Below are the code and all the weights of a small trained network. Each question names an input and a class and asks about switching units off, where a switched-off unit gives its printed mean instead of its output.

import numpy as np


def w(rows, s, z=0):
    codes = np.array(rows[::2]) - 128.0
    scale = np.full(codes.shape[1], s)
    scale[-1] = z or s
    return codes * scale


def norm(h):
    return h / np.sqrt((h * h).mean(-1, keepdims=True) + 1e-5)


def f(y):
    return np.maximum(y, 0)


def log_softmax(a):
    a = a - a.max(-1, keepdims=True)
    return a - np.log(np.exp(a).sum(-1, keepdims=True))


def net(x, mask):
    res = np.array(x, float).reshape(1, 4) / 4 @ E
    u = 0
    for l in range(3):
        y = f(norm(res) @ A[l][:, :-1].T + A[l][:, -1])
        res = res + np.where(mask[u : u + 3], y, B[l][:, -1]) @ B[l][:, :-1]
        u += 3
    return log_softmax(norm(res)[-1] @ U[:, :-1].T + U[:, -1])


A, B = {}, {}
E = w([
[133,176,48],'x0',
[98,173,253],'x1',
[224,183,165],'x2',
[121,253,164],'x3',
],0.0058)
A[0] = w([
[249,63,128,71],'0.n1',
[139,38,159,8],'0.n2',
[161,70,177,93],'0.n3',
],0.012,0.0015)
B[0] = w([
[253,159,149,253],'0.n1',
[90,13,92,207],'0.n2',
[87,119,97,201],'0.n3',
],0.016,0.0047)
A[1] = w([
[254,80,150,7],'1.n1',
[194,114,48,114],'1.n2',
[183,195,122,145],'1.n3',
],0.009,0.0022)
B[1] = w([
[221,164,76,254],'1.n1',
[80,206,172,250],'1.n2',
[12,61,142,253],'1.n3',
],0.011,0.004)
A[2] = w([
[79,184,4,39],'2.n1',
[98,159,151,251],'2.n2',
[210,118,131,59],'2.n3',
],0.015,0.0022)
B[2] = w([
[23,253,19,253],'2.n1',
[169,131,171,241],'2.n2',
[214,189,77,229],'2.n3',
],0.015,0.0054)
U = w([
[98,134,149,117],'0',
[124,117,114,11],'1',
[119,127,70,157],'2',
[76,2,131,196],'3',
[222,113,81,194],'4',
[113,95,91,1],'5',
[27,210,70,160],'6',
[86,154,252,149],'7',
],0.016,0.0076)

Each question gives the input, the list of numbers given to net, and the class t.
The units are the neurons (one row each of A and B). Each row of codes is followed by its name. A weight is (code - 128) times the scale printed after its matrix; where a second scale follows, it is the last column's (A, B and U).
mask holds one flag per neuron, layer by layer. A switched-off neuron (its flag False) gives its mean, the last column of its row in B, instead of its output. The means were averaged over made-up inputs and are rounded, as every weight is.
A unit's drop is (log p(t) with every unit on - log p(t) with that unit switched off) / (log p(t) with every unit on - log p(t) with every unit switched off).
The circuit of an input: a set's keep is (log p(t) with only the set's units on - log p(t) with every unit switched off) / (log p(t) with every unit on - log p(t) with every unit switched off). Starting from all 9 units, units are removed one at a time, each time the one whose removal leaves the highest keep (on an exact tie, the one counted first), for as long as the keep stays at least 0.8.
circuit, biggest first: the units of the circuit, biggest drop first
k most important neurons: the k neurons with the biggest drops, biggest first
top k neurons in layer l: the k neurons of layer l with the biggest drops, biggest first
drop of u: that unit's drop, to one decimal
input [-2,-7,-6,-7], class 3: circuit, biggest first -> 0.n2; 2.n3
input [-2,7,-2,4], class 7: circuit, biggest first -> 2.n1
input [-2,-2,8,8], class 7: circuit, biggest first -> 0.n1; 1.n3; 2.n1; 2.n3
input [2,8,1,-4], class 3: circuit, biggest first -> 0.n1; 2.n1; 1.n2
input [-5,1,6,7], class 7: 2 most important neurons -> 0.n1; 2.n1
input [-5,0,7,8], class 7: circuit, biggest first -> 0.n1; 2.n1; 2.n3
input [-3,-2,-3,1], class 3: 2 most important neurons -> 0.n1; 2.n1
input [-7,3,-3,4], class 7: 2 most important neurons -> 2.n1; 0.n2
input [-1,8,3,-7], class 3: 2 most important neurons -> 0.n2; 0.n3
input [-7,6,-3,1], class 3: top 2 neurons in layer 2 -> 2.n1; 2.n3
input [0,7,2,-7], class 3: 2 most important neurons -> 0.n2; 0.n3
input [0,1,1,-2], class 4: 2 most important neurons -> 0.n1; 2.n1
input [5,6,3,6], class 7: drop of 2.n1 -> 0.4
input [-4,0,-3,1], class 3: most important neuron -> 2.n1
input [-2,6,-6,6], class 7: drop of 2.n1 -> 0.3
input [-7,1,-6,6], class 7: drop of 2.n1 -> 0.3
input [-6,5,0,4], class 7: drop of 2.n1 -> 0.3
